Look-ups in named tables: a row name and a column name give one cell, copied from the table.

Lafifir.tsv
	Gisa	Dopuzun	Fasituv	Rotuz	Ful	Lusomam	Bavul	Vav	Dur
Figema	67.05	48.76	39.69	40.01	32.62	62.73	86.42	13.12	65.68
Vesozag	43.14	35.07	71.62	50.72	72.16	45.33	61.13	32.49	58.07
Tabi	42.14	89.19	50.05	54.36	48.45	73.60	31.50	58.76	41.21
Sud	47.25	68.21	47.29	65.46	62.68	36.34	28.83	51.32	37.96
Roz	54.05	62.05	48.08	34.98	17.19	68.74	35.14	87.78	43.81
Mim	48.97	35.40	65.63	56.26	77.11	29.37	63.76	36.76	53.75
Fedi	43.26	78.18	48.78	53.20	47.38	78.91	51.08	36.91	50.54
Kevotev	48.17	37.70	57.56	42.83	37.50	58.27	60.45	56.31	56.87
Reb	50.97	48.32	54.15	40.22	45.44	45.79	51.21	55.10	35.90

Bavul of Kevotev: 60.45
Rotuz of Figema: 40.01
Dopuzun of Kevotev: 37.70
Vav of Sud: 51.32
Bavul of Figema: 86.42
Gisa of Figema: 67.05
Vav of Fedi: 36.91
Dur of Figema: 65.68
Fasituv of Tabi: 50.05

Table Noto
,Kariri,Suni,Kam,Gon,Dig,Tado,Luki,Bemab,Nom,Rotomu
Leto,49,51,44,49,38,40,36,46,33,45
Dokobag,47,50,50,46,40,39,37,40,34,41
Mag,45,33,34,40,31,70,49,28,67,39
Tetopus,45,47,36,47,37,42,45,30,37,47
Sopaf,48,55,14,50,70,42,44,92,16,91
Sibadif,42,63,54,33,37,47,64,13,52,40
Suzisik,46,49,75,45,25,37,28,5,39,19
Lefolo,58,29,38,45,39,51,62,72,35,36
Fil,49,45,38,45,40,44,48,53,40,40
Zim,50,35,59,46,37,43,41,70,31,41
Penoru,49,51,69,44,28,39,29,14,38,24
Lopu,37,47,27,79,38,51,47,61,44,35

Leto, Luki -> 36
Zim, Rotomu -> 41
Dokobag, Bemab -> 40
Penoru, Tado -> 39
Sopaf, Bemab -> 92
Dokobag, Tado -> 39
Mag, Luki -> 49
Lopu, Nom -> 44
Dokobag, Suni -> 50
Tetopus, Bemab -> 30
Fil, Luki -> 48
Zim, Kam -> 59
Zim, Gon -> 46
Lopu, Kariri -> 37

Table Pob
         Palog  Bine  Vusi
Buvufu    5649  5331  4550
Nabad     7496  6935  6523
Vev       5383  5718  5712
Kifivir   2045  3186  2311
Bapek     5522  3978  5821
Pudigi    6877  6595  7172
Deti      4420  4210  4268
Bim       9363  8065  9334

What is the Bine of Deti in Pob?
4210
What is the Bine of Buvufu in Pob?
5331
What is the Vusi of Bim in Pob?
9334
What is the Palog of Pudigi in Pob?
6877
What is the Vusi of Nabad in Pob?
6523
What is the Vusi of Buvufu in Pob?
4550
What is the Palog of Buvufu in Pob?
5649
What is the Palog of Bapek in Pob?
5522
What is the Bine of Bapek in Pob?
3978
What is the Palog of Bim in Pob?
9363
What is the Vusi of Deti in Pob?
4268
What is the Vusi of Bapek in Pob?
5821
Which row has the largest Palog? Bim

Tof:
,Buran,Famigep,Veke,Kozafu,Zugegus,Ruk,Loneg,Naz
Naf,-59.2,64.3,37.1,-20.6,54.7,16.0,-16.3,3.4
Turab,-13.0,-8.1,11.1,-87.1,68.9,59.1,-67.4,10.3
Nuvenul,4.3,-23.1,43.6,3.6,-34.7,10.1,17.5,-11.4
Dazel,4.7,-2.7,29.6,-25.1,-6.7,28.0,-12.7,1.4
Nul,10.1,47.9,25.1,78.2,-27.3,-19.2,51.5,29.5

What is the Famigep of Nuvenul in Tof? -23.1
What is the Kozafu of Nul in Tof? 78.2
What is the Zugegus of Nul in Tof? -27.3
What is the Naz of Dazel in Tof? 1.4
What is the Buran of Naf in Tof? -59.2
What is the Naz of Nul in Tof? 29.5
What is the Zugegus of Naf in Tof? 54.7
What is the Kozafu of Nuvenul in Tof? 3.6
What is the Veke of Turab in Tof? 11.1
What is the Ruk of Dazel in Tof? 28.0
What is the Loneg of Turab in Tof? -67.4
What is the Ruk of Nuvenul in Tof? 10.1
What is the Loneg of Nuvenul in Tof? 17.5
What is the Zugegus of Dazel in Tof? -6.7
What is the Naz of Nuvenul in Tof? -11.4
Which row has the largest Famigep? Naf

